Here is a tiny trained network, its code and every weight. The questions are about switching its units off for an input and a target symbol, where a switched-off unit gives its printed mean instead of its output.

import numpy as np


def w(rows, s, z=0):
    codes = np.array(rows[::2]) - 128.0
    scale = np.full(codes.shape[1], s)
    scale[-1] = z or s
    return codes * scale


def norm(h):
    return h / np.sqrt((h * h).mean(-1, keepdims=True) + 1e-5)


def f(y):
    return np.maximum(y, 0)


def softmax(a):
    e = np.exp(a - a.max(-1, keepdims=True))
    return e / e.sum(-1, keepdims=True)


def log_softmax(a):
    a = a - a.max(-1, keepdims=True)
    return a - np.log(np.exp(a).sum(-1, keepdims=True))


def net(x, mask):
    ids = ['ΓΔΘΦΨΩαβεπτ'.index(c) for c in x.split()]
    T = len(ids)
    res = E[ids] + P[:T]
    u = 0
    for l in range(2):
        r = norm(res)
        for j in range(2):
            rows = slice(2 * j, 2 * j + 2)
            q, k, v = (r @ M[l][rows].T for M in (Q, K, V))
            z = softmax(np.where(np.tri(T) > 0, q @ k.T / 2**0.5, -1e9)) @ v
            o = O[l][rows]
            res = res + np.where(mask[u + j], z, o[:, -1]) @ o[:, :-1]
        u += 2
        y = f(norm(res) @ A[l][:, :-1].T + A[l][:, -1])
        res = res + np.where(mask[u : u + 4], y, B[l][:, -1]) @ B[l][:, :-1]
        u += 4
    return log_softmax(norm(res)[-1] @ U[:, :-1].T + U[:, -1])


Q, K, V, O, A, B = {}, {}, {}, {}, {}, {}
E = w([
[155,161,105,136],'Γ',
[169,152,124,109],'Δ',
[137,179,91,127],'Θ',
[130,176,107,136],'Φ',
[170,137,123,111],'Ψ',
[123,161,142,68],'Ω',
[148,133,151,76],'α',
[169,161,117,159],'β',
[152,185,160,100],'ε',
[82,21,5,111],'π',
[82,121,133,159],'τ',
],0.0029)
P = w([
[152,132,154,167],'0',
[61,87,3,52],'1',
[224,31,232,185],'2',
[69,141,57,55],'3',
[230,50,208,186],'4',
[92,145,52,62],'5',
[214,59,198,177],'6',
[103,155,71,70],'7',
[208,70,172,173],'8',
[111,162,60,83],'9',
[207,63,178,163],'10',
[105,175,65,94],'11',
[224,34,194,171],'12',
],0.0023)
Q[0] = w([
[198,86,241,131],'L0H1',
[107,247,154,219],'L0H1',
[146,70,2,156],'L0H2',
[206,132,42,137],'L0H2',
],0.0043)
K[0] = w([
[187,113,160,32],'L0H1',
[54,19,56,107],'L0H1',
[185,189,199,154],'L0H2',
[185,125,255,141],'L0H2',
],0.0045)
V[0] = w([
[252,137,134,132],'L0H1',
[124,93,83,64],'L0H1',
[105,203,155,149],'L0H2',
[80,110,16,140],'L0H2',
],0.0036)
O[0] = w([
[76,82,126,184,251],'L0H1',
[173,49,61,46,140],'L0H1',
[84,255,130,135,129],'L0H2',
[185,121,5,204,68],'L0H2',
],0.0031,0.0017)
A[0] = w([
[167,113,141,236,230],'L0N1',
[59,59,108,73,2],'L0N2',
[61,225,95,101,34],'L0N3',
[85,96,4,164,156],'L0N4',
],0.0035,0.00095)
B[0] = w([
[213,68,94,133,254],'L0N1',
[252,209,68,155,178],'L0N2',
[174,5,43,57,241],'L0N3',
[151,134,253,49,212],'L0N4',
],0.0028,0.002)
Q[1] = w([
[127,126,193,173],'L1H1',
[221,67,254,223],'L1H1',
[160,94,158,249],'L1H2',
[151,121,97,29],'L1H2',
],0.0065)
K[1] = w([
[178,93,116,136],'L1H1',
[212,2,70,22],'L1H1',
[182,7,84,105],'L1H2',
[11,181,188,164],'L1H2',
],0.0067)
V[1] = w([
[213,254,107,166],'L1H1',
[42,58,138,90],'L1H1',
[149,160,239,166],'L1H2',
[45,245,73,57],'L1H2',
],0.0044)
O[1] = w([
[160,100,178,204,187],'L1H1',
[138,153,70,70,71],'L1H1',
[93,142,39,205,230],'L1H2',
[254,178,127,118,1],'L1H2',
],0.0048,0.0014)
A[1] = w([
[163,120,133,27,87],'L1N1',
[46,204,132,93,57],'L1N2',
[102,93,98,99,251],'L1N3',
[115,121,255,122,64],'L1N4',
],0.0074,0.0016)
B[1] = w([
[148,38,160,121,225],'L1N1',
[113,148,227,11,139],'L1N2',
[113,177,198,153,253],'L1N3',
[137,255,165,145,215],'L1N4',
],0.0052,0.0035)
U = w([
[181,103,94,85,155],'Γ',
[68,154,108,123,72],'Δ',
[157,188,49,145,252],'Θ',
[106,130,120,185,76],'Φ',
[84,104,126,155,70],'Ψ',
[113,158,140,57,158],'Ω',
[101,151,151,93,126],'α',
[198,77,115,209,88],'β',
[166,230,192,127,104],'ε',
[155,9,172,88,127],'π',
[85,93,166,166,112],'τ',
],0.011,0.0029)

Each question gives the input, a string of symbols that net reads in full, and the target symbol t.
The units are the heads (2 rows each of Q, K, V and O) and the neurons (one row each of A and B). Each row of codes is followed by its name. A weight is (code - 128) times the scale printed after its matrix; where a second scale follows, it is the last column's (O, A, B and U).
mask holds one flag per unit, layer by layer, with each layer's heads first. A switched-off unit (its flag False) gives its mean, the last column of its rows in O or B, instead of its output. The means were averaged over made-up inputs and are rounded, as every weight is.
A unit's drop is (log p(t) with every unit on - log p(t) with that unit switched off) / (log p(t) with every unit on - log p(t) with every unit switched off).
The circuit of an input: a set's keep is (log p(t) with only the set's units on - log p(t) with every unit switched off) / (log p(t) with every unit on - log p(t) with every unit switched off). Starting from all 12 units, units are removed one at a time, each time the one whose removal leaves the highest keep (on an exact tie, the one counted first), for as long as the keep stays at least 0.8.
circuit, biggest first: the units of the circuit, biggest drop first
unit that matters most: the unit with the biggest drop
top k neurons: the k neurons with the biggest drops, biggest first
k most important neurons of layer l: the k neurons of layer l with the biggest drops, biggest first
which heads matter: for each layer, one digit per head in row order, 1 if its drop is at least 0.15 and else 0, layers parted by /
input α π β Γ ε β Γ β ε ε α π, target Ω: circuit, biggest first : L1H1, L0H2, L0N2, L0N4
input Ω Φ Γ Φ ε Φ β Ψ, target Γ: unit that matters most : L1H2
input ε α Ω τ, target Θ: circuit, biggest first : L1H2, L0H2, L0N2
input ε ε Ψ α ε Ω α ε Ω Γ β ε Γ, target ε: circuit, biggest first : L0H2, L1N4
input Ω Θ ε Φ π Φ Φ π, target Γ: 2 most important neurons of layer 0 : L0N2, L0N1
input Φ Θ Ψ π Ω Γ Γ α, target β: which heads matter : 11 / 11
input ε Φ ε Ψ π Φ Θ, target π: 2 most important neurons of layer 0 : L0N1, L0N4
input ε ε ε ε, target Θ: circuit, biggest first : L1H2, L0H2, L0N3
input ε Ψ ε Φ Γ Φ ε Δ Γ ε β π, target Θ: which heads matter : 11 / 01
input ε β Ω π Ω ε ε Ω ε α ε Ω Φ, target ε: top 4 neurons : L0N3, L1N4, L1N1, L0N2
input Θ π α ε Φ π Φ, target π: circuit, biggest first : L1H1, L1N4
input ε Ψ α α Φ π π Φ, target Θ: which heads matter : 11 / 01
input Ω ε Φ, target ε: circuit, biggest first : L1N4, L0H2
input ε Φ ε π Φ Γ ε ε π α, target Θ: circuit, biggest first : L1H2, L0H2, L0H1
input π Ψ ε ε Ω Φ π π, target π: unit that matters most : L1N1
input Ω π ε ε τ Φ β Ω, target Γ: which heads matter : 01 / 01
input α ε Φ β Δ ε π τ Γ Θ, target Ω: which heads matter : 01 / 11
input π Φ ε α ε α π τ β Ω ε π, target π: which heads matter : 00 / 01
input ε Φ ε Ω, target Θ: circuit, biggest first : L1H2, L0H2, L0H1
input ε Ω Ψ π, target Θ: circuit, biggest first : L1H2, L0H2, L0N2
